Below is a small trained network, with its code and all its weights. Each question gives an input and a target symbol and asks what happens when units are switched off, that is, made to give their printed mean instead of their output.

import numpy as np


def w(rows, s, z=0):
    codes = np.array(rows[::2]) - 128.0
    scale = np.full(codes.shape[1], s)
    scale[-1] = z or s
    return codes * scale


def f(y):
    return np.maximum(y, 0)


def softmax(a):
    e = np.exp(a - a.max(-1, keepdims=True))
    return e / e.sum(-1, keepdims=True)


def log_softmax(a):
    a = a - a.max(-1, keepdims=True)
    return a - np.log(np.exp(a).sum(-1, keepdims=True))


def net(x, mask):
    ids = ['γδηθτφ'.index(c) for c in x.split()]
    T = len(ids)
    res = E[ids] + P[:T]
    u = 0
    for l in range(3):
        q, k, v = (res @ M[l].T for M in (Q, K, V))
        z = softmax(np.where(np.tri(T) > 0, q @ k.T / 4**0.5, -1e9)) @ v
        res = res + np.where(mask[u], z, O[l][:, -1]) @ O[l][:, :-1]
        u += 1
        y = f(res @ A[l][:, :-1].T + A[l][:, -1])
        res = res + np.where(mask[u : u + 8], y, B[l][:, -1]) @ B[l][:, :-1]
        u += 8
    return log_softmax(res[-1] @ U[:, :-1].T + U[:, -1])


Q, K, V, O, A, B = {}, {}, {}, {}, {}, {}
E = w([
[164,109,127],'γ',
[126,83,2],'δ',
[117,150,72],'η',
[110,93,154],'θ',
[167,142,162],'τ',
[163,125,145],'φ',
],0.019)
P = w([
[232,173,183],'0',
[129,11,59],'1',
[245,172,188],'2',
[77,88,77],'3',
[254,151,169],'4',
[70,122,100],'5',
[248,142,159],'6',
[67,149,114],'7',
[253,142,153],'8',
[67,172,124],'9',
],0.0063)
Q[0] = w([
[85,88,160],'L0H0',
[97,113,96],'L0H0',
[186,134,53],'L0H0',
[154,125,254],'L0H0',
],0.0095)
K[0] = w([
[157,87,199],'L0H0',
[209,116,142],'L0H0',
[119,196,43],'L0H0',
[25,122,255],'L0H0',
],0.0071)
V[0] = w([
[215,163,31],'L0H0',
[228,254,85],'L0H0',
[160,230,53],'L0H0',
[229,64,98],'L0H0',
],0.0042)
O[0] = w([
[199,156,2,154],'L0H0',
[204,215,28,103],'L0H0',
[180,193,96,61],'L0H0',
[137,84,63,254],'L0H0',
],0.0076,0.0018)
A[0] = w([
[115,187,115,96],'L0N0',
[83,103,88,168],'L0N1',
[189,92,70,252],'L0N2',
[54,144,86,58],'L0N3',
[22,101,159,56],'L0N4',
[88,156,255,201],'L0N5',
[54,115,92,102],'L0N6',
[143,141,222,80],'L0N7',
],0.0097,0.0044)
B[0] = w([
[170,105,148,139],'L0N0',
[128,124,97,173],'L0N1',
[62,107,164,254],'L0N2',
[97,127,206,137],'L0N3',
[200,254,53,175],'L0N4',
[208,100,56,245],'L0N5',
[88,143,145,155],'L0N6',
[102,71,174,175],'L0N7',
],0.0086,0.0066)
Q[1] = w([
[109,160,65],'L1H0',
[204,163,202],'L1H0',
[238,36,99],'L1H0',
[2,179,175],'L1H0',
],0.009)
K[1] = w([
[180,146,96],'L1H0',
[59,189,171],'L1H0',
[182,143,241],'L1H0',
[38,149,2],'L1H0',
],0.0086)
V[1] = w([
[116,153,254],'L1H0',
[98,103,146],'L1H0',
[128,91,63],'L1H0',
[123,164,150],'L1H0',
],0.0093)
O[1] = w([
[6,252,49,74],'L1H0',
[67,105,67,118],'L1H0',
[167,43,121,213],'L1H0',
[67,125,207,7],'L1H0',
],0.0041,0.002)
A[1] = w([
[159,105,102,138],'L1N0',
[172,147,125,93],'L1N1',
[168,197,90,253],'L1N2',
[137,217,156,82],'L1N3',
[156,154,65,41],'L1N4',
[253,102,164,123],'L1N5',
[153,64,80,131],'L1N6',
[158,200,101,189],'L1N7',
],0.012,0.0053)
B[1] = w([
[123,141,112,195],'L1N0',
[131,92,171,141],'L1N1',
[157,121,86,202],'L1N2',
[130,182,152,133],'L1N3',
[83,253,116,147],'L1N4',
[84,133,147,255],'L1N5',
[115,145,108,241],'L1N6',
[186,144,102,166],'L1N7',
],0.012,0.0079)
Q[2] = w([
[223,194,212],'L2H0',
[96,209,255],'L2H0',
[142,48,73],'L2H0',
[204,120,170],'L2H0',
],0.0067)
K[2] = w([
[149,105,2],'L2H0',
[122,165,69],'L2H0',
[72,91,195],'L2H0',
[93,117,94],'L2H0',
],0.0082)
V[2] = w([
[229,118,253],'L2H0',
[191,72,46],'L2H0',
[174,121,110],'L2H0',
[51,159,60],'L2H0',
],0.0069)
O[2] = w([
[145,65,242,82],'L2H0',
[2,108,104,250],'L2H0',
[128,25,65,158],'L2H0',
[126,207,55,123],'L2H0',
],0.0044,0.0025)
A[2] = w([
[207,105,218,87],'L2N0',
[175,146,174,194],'L2N1',
[31,128,169,251],'L2N2',
[119,104,88,34],'L2N3',
[47,65,146,121],'L2N4',
[8,146,106,167],'L2N5',
[118,37,135,253],'L2N6',
[161,185,92,57],'L2N7',
],0.012,0.0058)
B[2] = w([
[100,100,255,141],'L2N0',
[145,184,50,148],'L2N1',
[180,52,168,210],'L2N2',
[170,214,158,147],'L2N3',
[230,184,202,194],'L2N4',
[113,143,221,202],'L2N5',
[66,80,95,254],'L2N6',
[117,165,193,182],'L2N7',
],0.0092,0.0082)
U = w([
[105,93,158,212],'γ',
[53,178,132,72],'δ',
[26,77,1,139],'η',
[192,168,154,2],'θ',
[172,141,115,17],'τ',
[220,149,34,189],'φ',
],0.0093,0.0057)

Each question gives the input, a string of symbols that net reads in full, and the target symbol t.
The units are the heads (4 rows each of Q, K, V and O) and the neurons (one row each of A and B). Each row of codes is followed by its name. A weight is (code - 128) times the scale printed after its matrix; where a second scale follows, it is the last column's (O, A, B and U).
mask holds one flag per unit, layer by layer, with each layer's heads first. A switched-off unit (its flag False) gives its mean, the last column of its rows in O or B, instead of its output. The means were averaged over made-up inputs and are rounded, as every weight is.
A unit's drop is (log p(t) with every unit on - log p(t) with that unit switched off) / (log p(t) with every unit on - log p(t) with every unit switched off).
The circuit of an input: a set's keep is (log p(t) with only the set's units on - log p(t) with every unit switched off) / (log p(t) with every unit on - log p(t) with every unit switched off). Starting from the 12 units with the biggest drops (on a tie, the unit counted first), units are removed one at a time, each time the one whose removal leaves the highest keep (on an exact tie, the one counted first), for as long as the keep stays at least 0.8.
units of the circuit, in order: the units of the circuit, biggest drop first
most important unit: the unit with the biggest drop
top k neurons: the k neurons with the biggest drops, biggest first
top k neurons in layer l: the k neurons of layer l with the biggest drops, biggest first
drop when u is switched off: that unit's drop, to one decimal
input θ θ θ θ η η η φ η η, target φ: top 2 neurons => [L1N5 L2N6]
input τ γ φ τ τ θ θ φ, target η: most important unit => L2N4
input θ τ δ, target δ: top 3 neurons => [L1N4 L0N2 L2N5]
input δ τ δ δ τ, target δ: units of the circuit, in order => [L2H0 L1N5 L2N5]
input η θ η φ τ δ, target γ: top 3 neurons => [L0N2 L2N4 L2N5]
input τ θ φ θ τ, target γ: top 3 neurons => [L0N7 L1N5 L2N0]
input θ θ θ θ, target φ: top 2 neurons in layer 0 => [L0N4 L0N2]
input τ γ τ γ φ θ θ τ δ φ, target η: top 3 neurons in layer 1 => [L1N4 L1N5 L1N6]
input τ θ η τ τ η θ θ φ τ, target φ: top 2 neurons => [L0N2 L0N5]
input θ τ γ φ η τ τ τ η δ, target γ: top 2 neurons in layer 2 => [L2N5 L2N4]
input θ γ φ τ θ θ θ τ, target η: top 4 neurons => [L0N2 L2N4 L0N5 L0N4]
input τ η θ τ, target η: top 2 neurons in layer 1 => [L1N4 L1N5]
input τ δ τ, target δ: top 2 neurons => [L2N7 L0N5]
input θ φ θ θ φ τ δ, target δ: top neuron => [L1N4]
input θ θ η θ θ η θ θ τ θ, target φ: top 3 neurons in layer 0 => [L0N4 L0N5 L0N2]
input τ θ η θ δ τ δ γ φ, target δ: top 2 neurons in layer 0 => [L0N5 L0N1]
input τ θ θ φ φ, target γ: top 2 neurons in layer 0 => [L0N4 L0N7]
input θ φ φ θ θ τ τ δ γ τ, target φ: top 2 neurons in layer 1 => [L1N7 L1N2]
input θ γ τ τ θ η, target γ: top 4 neurons in layer 0 => [L0N5 L0N4 L0N3 L0N2]
input θ η φ θ θ θ γ, target γ: top neuron in layer 2 => [L2N2]
input θ θ θ η, target γ: top 2 neurons in layer 0 => [L0N5 L0N4]
input τ θ τ θ τ, target γ: drop when L0N7 is switched off => 0.4
input θ θ φ, target γ: drop when L1N5 is switched off => 0.2
input φ θ θ θ γ, target γ: drop when L0H0 is switched off => 0.4
